Below is a small trained network, with its code and all its weights. Each question gives an input and a class and asks what happens when units are switched off, that is, made to give their printed mean instead of their output.

import numpy as np


def w(rows, s, z=0):
    codes = np.array(rows[::2]) - 128.0
    scale = np.full(codes.shape[1], s)
    scale[-1] = z or s
    return codes * scale


def norm(h):
    return h / np.sqrt((h * h).mean(-1, keepdims=True) + 1e-5)


def f(y):
    return np.maximum(y, 0)


def log_softmax(a):
    a = a - a.max(-1, keepdims=True)
    return a - np.log(np.exp(a).sum(-1, keepdims=True))


def net(x, mask):
    res = np.array(x, float).reshape(1, 4) / 4 @ E
    u = 0
    for l in range(4):
        y = f(norm(res) @ A[l][:, :-1].T + A[l][:, -1])
        res = res + np.where(mask[u : u + 5], y, B[l][:, -1]) @ B[l][:, :-1]
        u += 5
    return log_softmax(norm(res)[-1] @ U[:, :-1].T + U[:, -1])


A, B = {}, {}
E = w([
[95,149,107,255,100,79],'x0',
[178,231,118,40,129,112],'x1',
[71,128,149,121,122,63],'x2',
[135,74,205,178,46,182],'x3',
],0.006)
A[0] = w([
[218,139,88,104,120,178,68],'L0N1',
[99,2,97,62,236,90,10],'L0N2',
[215,100,191,174,151,134,5],'L0N3',
[229,118,175,105,158,76,68],'L0N4',
[172,163,123,105,27,89,64],'L0N5',
],0.0056,0.0029)
B[0] = w([
[139,161,50,189,138,126,246],'L0N1',
[176,3,108,103,167,69,251],'L0N2',
[96,80,89,62,92,141,160],'L0N3',
[194,143,177,122,71,151,184],'L0N4',
[152,103,171,79,179,93,202],'L0N5',
],0.0074,0.002)
A[1] = w([
[156,223,201,145,120,139,120],'L1N1',
[136,193,164,71,130,81,5],'L1N2',
[113,115,1,151,172,101,214],'L1N3',
[173,214,103,98,225,162,147],'L1N4',
[183,139,137,19,67,71,42],'L1N5',
],0.0068,0.0025)
B[1] = w([
[229,94,106,32,156,79,189],'L1N1',
[53,109,205,131,97,160,181],'L1N2',
[123,191,96,77,211,134,253],'L1N3',
[120,134,51,135,90,255,246],'L1N4',
[152,183,218,187,122,71,218],'L1N5',
],0.0066,0.0045)
A[2] = w([
[127,30,193,163,132,133,51],'L2N1',
[157,137,253,139,119,54,135],'L2N2',
[159,110,112,213,95,162,251],'L2N3',
[91,115,226,38,10,126,150],'L2N4',
[93,47,140,114,23,112,76],'L2N5',
],0.0057,0.0024)
B[2] = w([
[92,109,140,1,36,180,214],'L2N1',
[202,131,108,126,115,98,234],'L2N2',
[119,113,79,174,190,148,247],'L2N3',
[128,160,132,238,45,81,254],'L2N4',
[94,113,82,175,149,195,201],'L2N5',
],0.0067,0.0033)
A[3] = w([
[117,71,161,34,190,88,30],'L3N1',
[80,72,161,125,69,200,105],'L3N2',
[180,112,141,2,155,84,166],'L3N3',
[36,52,130,144,49,147,138],'L3N4',
[166,99,209,139,188,153,1],'L3N5',
],0.0066,0.0029)
B[3] = w([
[80,11,170,69,84,51,180],'L3N1',
[109,216,101,146,128,204,212],'L3N2',
[100,69,126,120,131,114,252],'L3N3',
[63,125,243,117,98,194,244],'L3N4',
[166,112,103,91,254,129,130],'L3N5',
],0.0073,0.0038)
U = w([
[67,123,163,194,186,73,3],'0',
[158,180,56,86,167,202,249],'1',
[173,173,207,132,38,82,163],'2',
[96,111,71,204,193,155,63],'3',
[57,187,55,75,210,91,106],'4',
[188,93,127,189,77,57,3],'5',
[59,1,138,61,183,77,221],'6',
[42,108,179,173,79,228,253],'7',
],0.0081,0.0036)

Each question gives the input, the list of numbers given to net, and the class t.
The units are the neurons (one row each of A and B). Each row of codes is followed by its name. A weight is (code - 128) times the scale printed after its matrix; where a second scale follows, it is the last column's (A, B and U).
mask holds one flag per neuron, layer by layer. A switched-off neuron (its flag False) gives its mean, the last column of its row in B, instead of its output. The means were averaged over made-up inputs and are rounded, as every weight is.
A unit's drop is (log p(t) with every unit on - log p(t) with that unit switched off) / (log p(t) with every unit on - log p(t) with every unit switched off).
The circuit of an input: a set's keep is (log p(t) with only the set's units on - log p(t) with every unit switched off) / (log p(t) with every unit on - log p(t) with every unit switched off). Starting from the 12 units with the biggest drops (on a tie, the unit counted first), units are removed one at a time, each time the one whose removal leaves the highest keep (on an exact tie, the one counted first), for as long as the keep stays at least 0.8.
circuit, biggest first: the units of the circuit, biggest drop first
most important unit: the unit with the biggest drop
top k neurons: the k neurons with the biggest drops, biggest first
k most important neurons of layer l: the k neurons of layer l with the biggest drops, biggest first
drop of u: that unit's drop, to one decimal
input [1,-8,-4,-7], class 6: circuit, biggest first : L0N2, L1N4
input [-7,8,5,5], class 2: circuit, biggest first : L2N4, L1N5
input [-7,1,1,-3], class 6: circuit, biggest first : L0N2, L3N1
input [1,-8,-7,-6], class 6: 2 most important neurons of layer 3 : L3N2, L3N1
input [-1,2,-2,4], class 2: circuit, biggest first : L1N4, L2N4
input [4,3,-3,5], class 5: circuit, biggest first : L1N4, L1N1, L3N4
input [0,5,7,-2], class 2: most important unit : L1N2
input [0,-8,-4,-8], class 6: top 3 neurons : L0N2, L3N1, L1N4
input [-8,5,-1,4], class 2: circuit, biggest first : L1N5, L2N4
input [5,1,2,-2], class 4: top 3 neurons : L1N3, L2N4, L1N5
input [-7,5,-3,7], class 2: top 3 neurons : L1N5, L2N4, L1N3
input [-1,-6,-5,-3], class 6: top 2 neurons : L0N2, L1N4
input [7,6,1,6], class 5: 2 most important neurons of layer 2 : L2N2, L2N1
input [2,2,2,1], class 2: top neuron : L1N2
input [-3,-2,4,-8], class 6: drop of L0N5 : 0.0
input [-5,3,3,4], class 2: drop of L2N4 : 0.1
input [-7,6,7,-3], class 2: drop of L1N2 : 0.1
